Each row has a class, written after it.
[ 2.70  0.29  0.14 -0.07  0.06 -5.98 -1.02  0.04 -2.20  0.29  0.39 -0.34
 -1.38 -0.94  1.22 -1.54 -0.85 -0.87  0.00  0.53 -0.30 -0.10  2.16 -0.83
 -1.25 -0.09 -0.06 -0.16 -1.83 -1.81  0.79] : q64
[ 3.66  1.89  0.66  0.43  0.61 -7.53 -1.56  1.06 -3.51  0.30  0.86 -0.66
 -1.03 -1.31  0.04 -1.90 -0.75 -0.81 -0.23  0.60 -0.49  0.87  2.57 -0.83
 -2.19 -0.24  0.03 -0.68 -1.27 -1.48  1.15] : q64
[-0.26  1.93  0.53  0.01 -0.13 -3.10 -0.61  0.90 -1.54 -0.53  0.49 -0.08
  0.20 -0.25  0.08 -0.26 -0.61 -0.22 -0.26 -0.26  0.01 -0.36  0.27 -0.45
 -1.08 -0.71 -0.71  0.29  0.84  0.12  0.20] : q90
[ 3.29  1.01  0.87 -0.04  0.11 -5.52 -0.66  0.01 -3.49  0.26  0.68 -0.27
 -1.35  0.45  0.02 -1.15 -1.68 -0.35  0.16  0.19  0.78 -0.06  0.98 -0.99
 -1.85 -0.64  0.31 -0.04 -1.97 -1.77  0.61] : q64
[-0.73  3.35  0.41  0.55  0.03 -4.77 -1.22  0.55 -0.84 -0.25  0.43 -0.11
  0.39 -0.32 -0.99 -0.74 -0.65 -0.21 -0.05  0.43  0.04 -0.07  0.28 -0.60
 -0.93 -0.01 -0.06 -0.84  0.42  0.68  0.15] : q638
[ 2.93  3.24  1.62  0.43 -0.09 -4.23 -0.92  0.71 -4.08 -0.35 -0.18 -0.45
  0.03  1.68 -0.28 -0.91 -1.64 -0.24  0.49 -0.05  0.45  0.30  0.33 -0.70
 -3.39  0.09  0.16 -0.27  0.39 -0.35  0.33] : q881
[ 0.08  2.08 -0.18  0.16  0.05 -3.86 -0.48  0.81 -1.49 -0.37  0.42  0.03
 -0.47 -0.55 -0.20 -0.86 -0.75 -0.08  0.04  0.37  0.15  0.05  1.58 -0.37
 -1.18  0.67 -0.29  0.02  0.59  0.08  0.52] : q90
[-0.17  1.02 -0.68  0.00 -0.15 -2.28 -0.39  0.62 -0.24  0.02  0.01 -0.35
 -0.33  1.36  0.24 -1.13 -0.40 -0.04  0.25  0.23 -0.30 -0.12  0.82 -0.09
 -0.17 -0.10  0.30 -0.41 -0.02  1.02  0.04] : q90
[ 2.36  2.45  0.76  0.27  0.29 -7.53 -1.84  1.21 -1.82 -0.23  1.01 -0.85
 -0.09 -0.77  0.23 -1.49 -0.86 -0.67 -0.06  1.23 -0.92  0.16  1.11 -0.60
 -1.44 -0.45 -0.38 -0.35  0.89 -0.56  4.00] : q881
[-1.53  2.38  0.13  0.33 -0.42 -2.43 -0.55  1.40  0.63 -0.28  0.55  0.06
  0.37 -0.58 -0.14 -0.39  0.19 -0.33 -0.32  0.57  0.10  0.06 -0.07 -0.47
  0.63 -0.26 -0.57 -0.13  0.94  1.00 -0.13] : q638
[-0.80  3.60  0.21  1.55  0.11 -4.03 -0.85  0.66 -0.07 -0.51  0.32 -0.24
  0.10 -0.42 -1.18 -0.99 -0.77 -0.29 -0.68  0.24  0.40  0.76  0.09  0.43
 -0.14 -0.04 -0.11 -0.03 -0.10  1.10  0.05] : q638
[-0.44  3.11  0.08  0.67 -0.49 -3.18 -0.31  0.25 -0.55 -0.53  0.45 -0.45
  0.29  0.57  0.33 -0.09 -0.31 -0.09 -0.01  0.13  0.46  0.08 -0.37 -0.34
 -1.27  0.18  0.47  0.03  0.04  0.50  0.27] : q638
[ 2.85  0.54  0.93 -0.13  0.01 -4.89 -0.75  0.56 -3.09 -0.04  0.61 -0.28
 -1.03  0.02  0.33 -1.22 -0.67 -0.57 -0.33 -0.08  0.17 -0.73  0.71 -0.88
 -1.64  1.30  0.29 -0.21 -2.00 -1.78  0.41] : q64
[-0.65  1.86  0.35  0.22  0.55 -5.58 -1.01  1.20 -1.66 -0.52  0.27  0.06
  0.29 -1.24  0.08 -1.08 -0.89 -0.46 -0.06  0.22  0.74  0.12  0.68 -0.37
 -1.25 -0.23 -0.27 -0.38  1.30  0.55  0.42] : q90
[ 2.29  2.41  3.28  0.38  0.41 -7.53 -1.47  1.87 -2.87 -0.38  0.54 -0.76
 -0.29 -0.89  0.00 -1.64 -1.04 -0.97 -0.11  0.71 -0.16  0.37  2.24 -0.89
 -2.77 -0.04 -0.53 -0.52 -0.22 -0.82  0.97] : q881
[ 2.60  1.63  0.96  0.46  0.79 -7.53 -2.14  1.39 -2.80  0.53  0.43 -0.29
 -1.05 -1.06  0.12 -1.61 -0.86 -0.66  0.09 -0.07 -0.53 -0.15  1.86 -1.12
 -1.94  0.28  0.15 -0.62 -1.95 -1.63  0.31] : q64
[-0.90  2.78  0.50 -0.06 -0.05 -4.76 -0.81  0.66 -0.30 -1.29  0.38 -0.10
  0.52 -0.71 -0.22 -1.04 -0.89 -0.32 -0.12  0.80 -0.29 -0.34  0.16 -0.52
 -0.26 -0.16 -0.51 -0.65  1.02  0.77 -0.54] : q638
[ 1.97  1.17  0.72  0.13 -0.11 -1.36 -0.16  0.60 -2.93 -0.39  0.44 -0.48
 -0.57  1.29 -0.22 -0.10 -0.48 -0.28  0.10  0.02  0.54  0.40  0.08 -0.22
 -2.08 -0.08  0.73  0.18  0.20 -0.28  0.03] : q881
[ 3.27  1.63  1.05  0.02 -0.18 -7.22 -0.34  1.06 -4.21 -0.09  0.66  0.09
 -1.38  0.40 -0.25 -1.32 -0.57 -0.81  0.13 -0.51  0.14  0.40  1.75 -1.11
 -2.29  0.12  0.22 -0.13 -2.23 -1.77  0.36] : q64
[ 1.01  2.09  1.41  0.13 -0.05 -5.77 -0.68  1.60 -3.71 -0.55  0.59 -0.18
 -0.52  0.37 -0.83 -0.79 -0.69 -0.24 -0.13 -0.60  1.29  0.27 -0.03 -1.04
 -3.15  0.00 -0.08  0.54  0.65  0.31 -0.12] : q90
[ 2.37  1.66  0.71  0.27  0.19 -4.92 -0.87  0.99 -2.37  0.21  0.77 -0.55
  0.47 -0.70  0.14 -0.76 -0.93 -0.63 -0.10  0.17  0.09  0.13  0.38 -1.05
 -1.45  0.90 -0.04  0.34 -0.14 -0.43  0.52] : q881
[ 0.95  2.68 -0.08  0.20  0.29 -4.36 -0.58  0.71 -1.95 -0.29  0.37  0.48
 -0.14 -0.21 -0.38 -0.51 -0.87 -1.09 -0.20  0.23  0.57 -0.34  2.94  0.23
 -1.37  0.00 -0.18 -0.29  0.85  0.54  0.14] : q90
[ 1.96  0.53  0.39  0.11  0.29 -2.69 -1.16  0.36 -0.59  0.10 -0.32 -0.57
 -0.55 -0.87  0.15 -0.98 -0.65 -0.30  0.28  0.69 -0.94  0.24  0.17 -1.29
 -0.30 -0.13 -0.28 -0.27  0.84 -0.35  0.42] : q881
[ 0.52  2.28  0.73  0.88 -0.23 -4.92 -0.58  1.07 -2.30 -0.62  0.55  0.04
 -0.06 -0.04 -0.15 -0.97 -1.28 -0.12 -0.95  0.09  0.74  0.44  0.43 -0.18
 -2.75  0.09 -0.27  0.06  1.19  0.14  0.65] : q90
[-0.83  2.61 -0.14  0.23  0.61 -2.86 -0.77  0.41  0.50 -0.50  0.85 -0.47
  0.81 -0.36  0.67 -0.55 -0.22 -1.26 -0.02  0.92 -0.77  0.06 -0.26 -0.29
  0.91 -0.58 -0.28 -0.25  0.39  0.95  0.26] : q638
[ 2.36  2.47  0.43  1.20 -0.40 -5.13 -1.40  1.15 -3.05 -0.20  0.63 -0.47
 -0.21  0.58  0.01 -2.05 -1.01 -1.09 -0.16  0.65 -0.39 -1.32  0.99 -0.52
 -2.31 -0.54 -0.84  0.19 -0.24  0.30  0.62] : q881
[ 1.62  1.41  0.52  0.29  0.51 -4.23 -1.45  0.65 -1.16 -0.05  0.08 -0.16
  0.06 -0.24  0.16 -1.32 -0.52 -0.37  0.10  0.69 -1.27  1.19  0.35 -0.49
 -0.42 -0.48 -0.72 -0.41 -0.16 -0.34  0.55] : q881
[-0.01  3.02  0.61  0.67 -0.10 -3.94 -0.28  0.66 -1.51 -0.35  0.30  0.09
  0.15  0.65 -0.57 -0.21 -0.61  0.11  0.70  0.17  0.76  0.24  0.13 -0.52
 -1.68  0.68 -0.93 -0.07 -0.26  0.56  0.51] : q638
[ 1.95 -0.22 -0.76 -0.48  0.27 -6.24 -1.34  0.62 -1.13  0.71  0.74 -0.44
 -0.58 -1.37  0.40 -1.12 -0.02 -0.40 -0.17 -0.08 -0.77 -0.21  1.66 -0.73
 -0.11  0.04  0.09 -0.40 -2.28 -1.46  0.53] : q64
[ 0.96  3.04  0.22 -0.14  0.19 -3.39 -0.76  0.93 -0.35 -0.39  0.55 -0.25
  0.63 -0.34  0.06 -0.14 -0.69  0.06 -0.09  0.51  0.22 -0.19  0.42 -0.25
 -0.34  0.03 -0.33 -0.39  0.22  0.43  0.46] : q638
[-0.28  1.39  0.58  0.32  0.24 -4.60 -0.69  0.63 -1.85 -0.55  0.42 -0.50
  0.16 -0.40  0.03 -0.36 -0.69 -0.10  0.00  0.76  0.48 -0.15  0.72 -0.41
 -1.29  0.04 -0.33  0.02  0.86  0.30  0.25] : q90
[ 1.87  1.93  0.79  0.12  0.18 -4.66 -1.02  2.09 -1.98 -0.44  0.24 -0.58
  0.09 -0.96  0.04 -1.00 -0.09 -0.20 -0.13  1.01 -0.41 -0.38  0.51  0.03
 -1.52 -0.14 -0.25 -0.20  0.06 -0.85  0.56] : q881
[ 0.90  0.33 -0.11 -0.17  0.41 -4.65 -1.29  0.40  0.35  0.23  0.05 -0.41
 -0.07 -1.70  0.24 -1.16 -0.47 -0.40 -0.31  1.05 -1.31 -0.64  0.55  0.06
  0.01 -0.63  0.06 -0.49 -0.21 -0.57  0.71] : q881
[ 1.69 -0.16  0.48 -0.04  0.19 -5.12 -0.30  0.63 -1.84  0.42  0.69 -2.04
 -0.90 -0.50  0.52 -1.21 -0.57 -0.49 -0.21  0.03  0.25 -0.18  1.09 -1.14
 -0.42  0.24 -0.19 -0.33 -2.20 -1.76 -0.39] : q64
[ 2.25 -0.52  0.03 -0.07  0.28 -5.20 -1.07  0.56 -1.86  0.14  0.38 -1.68
 -0.99 -0.44  0.50 -1.33 -0.70 -0.42 -0.27 -0.09 -0.42 -0.36  1.38 -0.66
 -1.27  0.03  0.08 -0.51 -2.23 -0.91  0.90] : q64
[ 0.14  2.56  0.21  0.49 -0.07 -4.66 -0.93  0.86 -1.35  0.77  0.65 -0.71
 -0.44 -0.47  0.22 -0.41 -0.97 -0.35  0.27  0.88  0.15 -0.30  0.59 -0.49
 -1.22 -0.27 -0.08 -0.87  0.85  0.50  0.23] : q90
[-0.29  1.56  0.16 -0.13 -0.87 -4.44 -1.56  0.88 -0.06  0.13  0.48  0.00
  0.32 -0.97  0.22 -0.42 -0.68 -0.21  0.12  1.16 -0.40 -0.45  0.89  0.08
 -0.49 -0.09 -0.39  0.06  1.36  1.00  0.71] : q90
[ 0.26  2.79  0.76  0.26  0.54 -4.03 -0.88  1.81 -1.46  0.18 -0.06  0.23
  0.32 -0.09 -0.45 -0.75 -0.47  0.08  0.38 -0.56  0.77  0.31  0.32 -0.79
 -1.57  0.49 -0.36 -0.62  1.11  0.25 -0.22] : q90
[-0.59  2.48  0.12  0.80  0.86 -4.08 -1.28 -0.08  0.44 -0.45 -1.39 -0.24
  1.08 -0.77 -0.30 -0.45 -0.96 -0.75  0.11  0.47  0.00 -1.58  0.30 -1.34
  0.05  1.11 -0.57 -0.29  0.27  0.73  0.63] : q638
